Each row is followed by its class.
[  35 -162  143  222 -172 -158 -127  155    9  -56   25   46  -39 -135
   66  -69   13  -24   27  -21 -123 -202  109 -274  -40    4  -32 -118
  -31 -172  -40   37]
risu
[  73  114 -134   34   77 -256 -233  177 -131   -4  160  164  -51  228
   70   97  207   60   70  217  -33 -206   25 -204  219   23 -127   87
  -16  238 -102   91]
videz
[-145 -290 -136  233  177  -80   27   30   63  148  -85  112  -59  -98
  -40   72  -51   11 -157  100 -385   31  -62  -81  -15   53   21   75
   79   83  247   50]
vanef
[   5 -328 -108  273   51   24   61  -78   76  105  -32  195  -96  -93
   37   57   53  -35   33   -1 -252   34  -76   34   68  -97   13   57
  -93 -105  215  -17]
kila
[  73 -182   98  222 -104 -113  -57   75   62 -110   25   74  -77 -205
  121  -53    9  -78   44   29 -128 -127  103 -287  -91   15   18  -74
  -52 -142  -54   24]
kuziv
[   5 -180  118  203 -145 -203  -98  150   54 -117   36   38 -108 -174
   96  -88   21  -47   79   28 -113 -183   79 -255  -54   76  -23  -72
   20 -121  -55    7]
Nad
[  46  -53   37  -23   -9  196   41  161   -2 -105 -245  -22  240  -80
  -15  105   37  117 -163   63  -87   13   83 -144 -327   65   19  -89
  -78  -29  184  126]
nomek
[  87  -75   52  130  -85 -203 -122  215   74   17   59  -10 -120 -161
   90   -8  -22  -81   68   -4 -130 -164  130 -250  -20  -35    6  -97
  -39 -177   11   59]
videz
[ 140  -61   -5  228  -77  104  139   99   59  101 -120  126   51 -208
  140  -28 -157   17 -106  113 -309  -48   36  -62  309  206   80  132
    1 -309  367  311]
Sev
[  37 -164   -3  218   -7  -32   -3  324   54  147   30  194   74 -114
   44   59  -54  111  -80  -54 -285  -74 -121 -129  312   72  -27  168
 -130 -104  236  385]
vubuk
[ 122  328  110  184 -291   20    9   98 -188  126  519 -410 -267 -116
 -285 -217   90  -39  163  227  509 -793  -29  270 -134 -222  -43   43
  320 -331 -221  549]
vubuk
[ -42 -199  -48  272    4   12   -3  -50 -123  -66  223 -117 -169  -99
  -96  166  -44    4 -148    9 -161 -170   88  -98 -580 -327  -10 -145
  -55  -15  127  189]
Nedi
[ 347 -400  -26  636 -548  605  352  -37   16 -113  -48  637  318 -497
  260 -217  444  -49  484  455  396   48  -63 -541  624 -199  -79  419
  108    6 -585  -17]
kuziv
[  82 -201   70  255 -156 -111 -152  180   13  -21   -7   82  -37 -203
   60  -63   27  -21   67    9 -103 -173   89 -290  -59   42  -20  -88
  -35 -134  -51  116]
risu
[  78  177 -119   51   22  -14 -214   89 -231   18   28  -60   65  404
  -13  113  163   61    5  161   -7 -477   80 -259  -72   71   -7  -71
 -133  188  101  297]
nomek
[  32 -119  172  194 -114 -157 -106  117   55  -93    6   23  -79 -205
   69  -78  -25  -97   51   -9  -49 -139  137 -282 -107  -23   -6 -154
  -28 -189  -82  -58]
risu
[  42 -182   69  182 -104 -156 -120  110   11  -31   28   99  -90  -81
   92  -12   54  -26   78   41  -92 -163   95 -204 -124    0  -15 -116
  -16  -95  -54    4]
Fupus
[-177 -807 -219  601 -292   61  218  197  166  132 -156  226 -163 -626
 -236 -320  180 -184  475  621  229 -109 -488 -362  275  248  -23  699
  449 -231  -34   47]
kila
[ 151 -121   25  238  -22   37  145 -192   48  188  -39  115   56  -43
  108  -41  183   68  -54  -43 -252   25   42  -27  124  -27   18  129
  126 -148  198  131]
Nedi
[  34 -274   61  341  -34   11    1   85   72  194   87  230  -32  -84
   97  181   84   -9  -47   47 -324  -85   -2 -226  152 -254  -83   62
 -149 -168  142  161]
Nad
[ -43 -316 -163  129   56  132  -34  232   89  173 -231  203  119 -185
   60   80  -37   74   -2  170 -294   86  -61  -22  140  169    2   41
  -89  -47  167   59]
kuziv
[ -35  132 -177   50    4 -139 -436  201 -279  -26  257   76   90  272
 -220  -33  112  337  164  138  136 -422 -278   -5  482  155 -170   24
 -210  199 -275  478]
kila
[  76  157   21   -1   51 -171 -340  129 -181  145  169   24  167  371
  -39  114  226  165   34    7   95 -308   -4 -286  356  -99 -158   60
 -177  240 -255  291]
soloz
[  27 -153  113  209  -85 -195 -124   81   36  -69   49   61 -114 -130
   53  -66    2  -77   39  -61 -118 -151   94 -204  -56   -8   -3 -124
  -41 -136  -52  -39]
risu
[ -32  -65  -76   70  -10    3   59   90   21 -148   92 -151 -166 -130
  -84  134 -130  -96  -94  -26  -39  -64   29  -18 -434 -129   91  -74
 -173 -115  207  185]
nomek
[-122 -541 -347 -176  170  237  -46 -229  148  403 -675  186  -72  -74
 -370 -116 -162   24   13 -333  -84  899 -291  664  143  502  255  426
  243  175  478 -170]
Sev
[ 133  161  127 -100  -73  -66   32 -136  -72 -159   45 -113  167  235
  197   81  131   97 -230 -125 -164 -190  189 -135 -139  150   18   48
  -84  151   56  243]
kila
[-185  113  119 -313  160  -73  274 -246  102 -296 -242 -152  163   18
  222 -116  -82  -75 -251  -80 -146  319  104  112 -242  220   73   15
  228  179  167 -431]
risu
[ -54  145 -223   71   82  -97 -317  242 -203 -116  195   35    6  107
 -219   38  -26  228   -6  218   50 -402 -131  -72  278  192  -88   63
  -70  327 -178  390]
kuziv
[ -47 -544 -254  316 -200  270  262  231   15   74 -208   46  305 -428
  249  153   67 -287  326  896  111   67  112 -507   51 -267  -61  223
  148 -141 -305 -344]
vanef
[  41  238  158  -38 -155   17   25  355  -84 -173  -43 -155  320 -126
   -2 -191  -53  290 -138   10   16 -237   19 -169   93  355    2   61
  144    3   24  506]
soloz
[ 319   74  195  493 -258  639  -71   27  -62  223  240  131  -33 -490
 -118 -164  209   57  273  345  315 -262 -138   43  408   35  -11  406
 -104 -526 -267  600]
Fupus
[-221  520  111 -343  529  155 -520 -305  216 -202 -455  -94  190  107
  -93 -101 -336   85  -94 -525  257  417   36  169  368  357    9 -224
 -488  482 -257 -154]
nomek
[ 273   27 -184 -260  160  -22  130 -699  169 -463  -38 -105 -275 -283
  131   32  404 -405  451   -6  631   42  191  476 -348 -553  190  134
  430   91   75 -815]
nomek
[  73  800  -59 -140  231  -49 -525 -275 -344 -483  234 -143 -287  260
 -401 -136 -125  153  209  -74  560 -589  -16  587  338  253   76 -215
  -28 -141 -100  -76]
vanef
[ -13  -43  -12   97  -31   13  -61  222  -38  -72  185 -242 -119 -178
  -97  129 -141   17 -102  126 -155 -303   70 -139 -401  -68   67 -118
 -151 -123  136  319]
Fupus
[  50 -173  100  287 -133 -145  -64   56   35 -149   54   84  -60 -181
  102  -68   41  -26  118   17  -34 -186   81 -243   26  -12  -20  -65
  -42 -191  -92   36]
vanef
[ 173  440 -166  -71  -43 -191 -371  170 -203   -3  278  -81   49  279
   20  207  286   87   39  115  220 -501  111 -211  169 -234 -153  -14
 -154  131 -232  358]
Nedi
[  80 -190   97  163  -94 -193 -141   65   56  -32  -58  130  -77 -140
  129  -93   72  -57   80  -60 -120  -79  115 -212  -45   26    5 -114
   40  -47  -45  -91]
kila
[ 170  347   64 -184  -95   78   68   85   -5  -56  -96 -113  294  -88
  238  -27   61   50  -40  -37   60  -33  179 -205  145   67   22   32
   62 -120  -13   57]
Sev
[-115 -390 -123  201  -54   32  -66  245  -38   92   33  -73 -186 -298
 -151   85 -199  -66   18  220 -127  -47  -45 -139 -419 -137   26 -115
  -22 -147  163   83]
Nedi
[  77 -143   89  195 -118  -80 -163  210  -12  -72  -58  125  -22 -140
   87  -49   24   12   61   77 -158 -191   87 -301  -18  138   -8 -133
  -40 -128    7   32]
Nad
[ 123  -97  120  136 -146 -203 -111   81   27  -61  -44   69  -41  -91
  175  -48   13  -54   28  -67 -155 -127  177 -265  -20   83   32 -117
   17 -120   23   26]
Nad
[-130 -182  -62  211    0   55  -34  154  -62 -142  156  -64 -164 -236
  -31   55 -196  -28  -68  211 -155 -213   17  -44 -333    2   -8 -153
 -145  -37   39  122]
videz
[ 107 -141  122  232 -179 -107  -78   40   27  -55   81   74  -69 -169
   66  -58   29  -39   72  -91  -17 -108   84 -214  -11  -79   -4  -75
  -66 -219 -107   81]
Nedi
[-100 -122  -86   97   20  123  -26   91  -43 -180   35  -73 -114 -171
  -45  161 -161  -44  -63  202  -41 -177   51  -34 -420  -85   26 -144
 -138    7  169   82]
Moru
[  91 -171   74  182  -96 -127 -132  131   49  -53  -16   79  -51 -177
  104  -37    9  -56   99   59 -113 -182  108 -276  -39   50   20 -121
  -31 -127  -36    9]
Moru
[ -50 -272  124  681 -174 -163 -278 -777 -194  319  546   -9 -458  288
  -46  -88  389 -115  187  -76  167 -227  189  100 -110 -506 -177  -75
 -162   71 -617  134]
Moru
[ -32 -210  -38  266    5  -48  -45   44    1  -60  163 -179 -278 -268
 -142   55  -96 -111  -94  107 -174 -187   78  -91 -535 -211   42 -167
  -71 -103  132  152]
risu
[   4  152  218 -299   17  100  181  135  240  -90 -266   47  275   23
  267   66    3  -24  -81 -145  -76  318   29 -104  196   44   18  142
 -106 -121  214 -136]
vanef
[  91  -70 -273  173  -99   49 -229  391 -190   61  138   82   65   -9
  -80   31  -19  263  195  157   31 -456 -179 -146  407  255  -62  165
 -146  110   47  602]
Sev
[ -62 -141  -11  157   66  -58  -24   13   27 -106  191 -160 -218 -179
  -35  120  -67  -53 -102   95 -194 -158   75 -124 -475 -146   36 -133
 -162  -40   87  102]
Fupus
[ 157  335  -53  197  -48 -168 -218   69 -316 -134  405    0   79  276
   47   -9  136  303  -41  238  -58 -749   50 -168  367  202 -149   -3
  -45  180 -200  526]
soloz
[ -87  223  -68  100   46  -44 -394  227 -259  -27  267 -102    5  214
 -222   17   19  171   63  342   88 -565 -139 -195  322  187 -142   16
 -262   61 -217  342]
risu
[  -2  -10  119  130 -158   21   18   77  -84  -37  -84   94  278   34
   33   -2   60  212 -140 -103  -26  -62   22 -227   36  228  -39   68
  -34  -50  -27  354]
nomek
[ 116 -181   85  214 -157  -88 -118  139   31  -53    4  140  -42 -173
   96  -39    9  -77   94   12  -53 -109   51 -272   26  -21  -19  -59
  -70 -173  -85   57]
Moru
[ -20  -56  -54  161   82  -76  -64  104  -89 -211  244 -119 -243  -46
  -43  204  -63  -44  -95   51 -130 -288  115  -83 -523 -224   37 -193
 -243  -26  211  224]
Sev
[  86 -176  141  213  -97  -81  -72   75   43  -56   39   62  -75 -221
   79  -56   16  -75   67    8  -74 -103   86 -185 -118  -76   -6 -124
  -26 -210  -68  -10]
Moru
[ 324  106 -114   53  -14  -49  628 -572  257 -338 -144 -232 -243 -418
  128 -123  392 -334  258 -287  533  -13  292  318 -693 -744  164 -169
  515 -388  399 -621]
vubuk
[  59 -148   90  207 -127  -90  -89   73   24  -74  -24   47  -14 -122
   46  -57    5  -47   42   -3  -90 -154  110 -223  -10    1   15 -112
  -60 -124  -33   23]
risu
[  -7 -175 -102  287  -13   20   22   21  -10  163  -74  200   77   -5
  116  143   29    6  -94   56 -272  -21   43 -193  106 -116  -65   -5
 -107 -100  173   90]
risu
[ 114 -118  114  152 -128 -153 -107  150   66  -29  -14   20  -72 -138
   75  -52    6  -70   66   -3  -85 -152  126 -263  -26   43   29  -82
  -30 -183    1   27]
nomek
[  11 -170   49  160 -120 -178 -129  219   33   -4   13  102  -72 -117
   80  -38    6  -25   36    2 -182 -130   69 -221    2    9  -43  -82
   32 -114   -6  -14]
videz
[  -7  -81  -18  -41 -185  146  144  -15  -22    2 -123   22  191  -38
   22  -28    7  101  -35 -276  115  144 -123    2  143   41  -22  217
  -23 -100  135  127]
videz
[  -2  134 -194   56  -26 -105 -167  264 -265  108   65  198   73  341
  -98  -95  175  135  201  428  125 -461 -149 -115  480   88 -149  -59
  143  109 -152   -3]
Sev
[ 115 -160   27  170 -141  116  207  -54   97  -45 -134  289  192 -207
  386   44  -45  -73  -85    0 -255  248   80 -135  203   82  -40  126
    2 -148  -40  -58]
Nad
[   6 -245  106  305   16  105   -8  -12  -34  274   49   77  -25   10
  -22   70   -7   77 -107  -15 -301 -118   13  -36  -16    0  -20   -2
 -140 -196  162  272]
Sev
[ 125 -165  112  212 -152 -157 -132  129   25  -83    1   99  -63 -124
  108  -83   47  -54  104   -3  -52 -141   85 -264  -27   48  -21  -85
  -86 -190  -47   31]
vubuk
[ 153  468   30  -67   11  -17 -186 -111 -223 -169  239 -239  100  235
   54  -44  306  174    9  151   93 -502  173   27   12  -82  -78 -158
  -52   50 -128  185]
videz
[ 121 -132   41  144  -97 -123 -174  144    4  -42  -29  118  -49  -70
   73    3   27  -11   50  -46 -104 -113   85 -235  -51   25   26  -78
  -69  -66   23  109]
Fupus
[ -13  201   67 -183  -61  110  180  -28  -11 -111  -54 -179  171   15
  174  164 -150    6 -212  -68  -47  108  187  -48 -200  -38   28    6
  -34  -75  180   30]
Moru
[  61 -145  138  204 -164  -52 -111  213   52  -70  -77  114  -21 -174
  109  -53  -74  -96   75  137  -91 -152  115 -331   -8   65    1 -153
  -65 -227  -43  -28]
nomek
[  30  243  -18   82  140  140   22   39 -215 -157 -121   45  204  167
 -138 -262  151  221   30  405  -98 -266  -75   24  325  320   37  -49
  172    2  152  -83]
risu
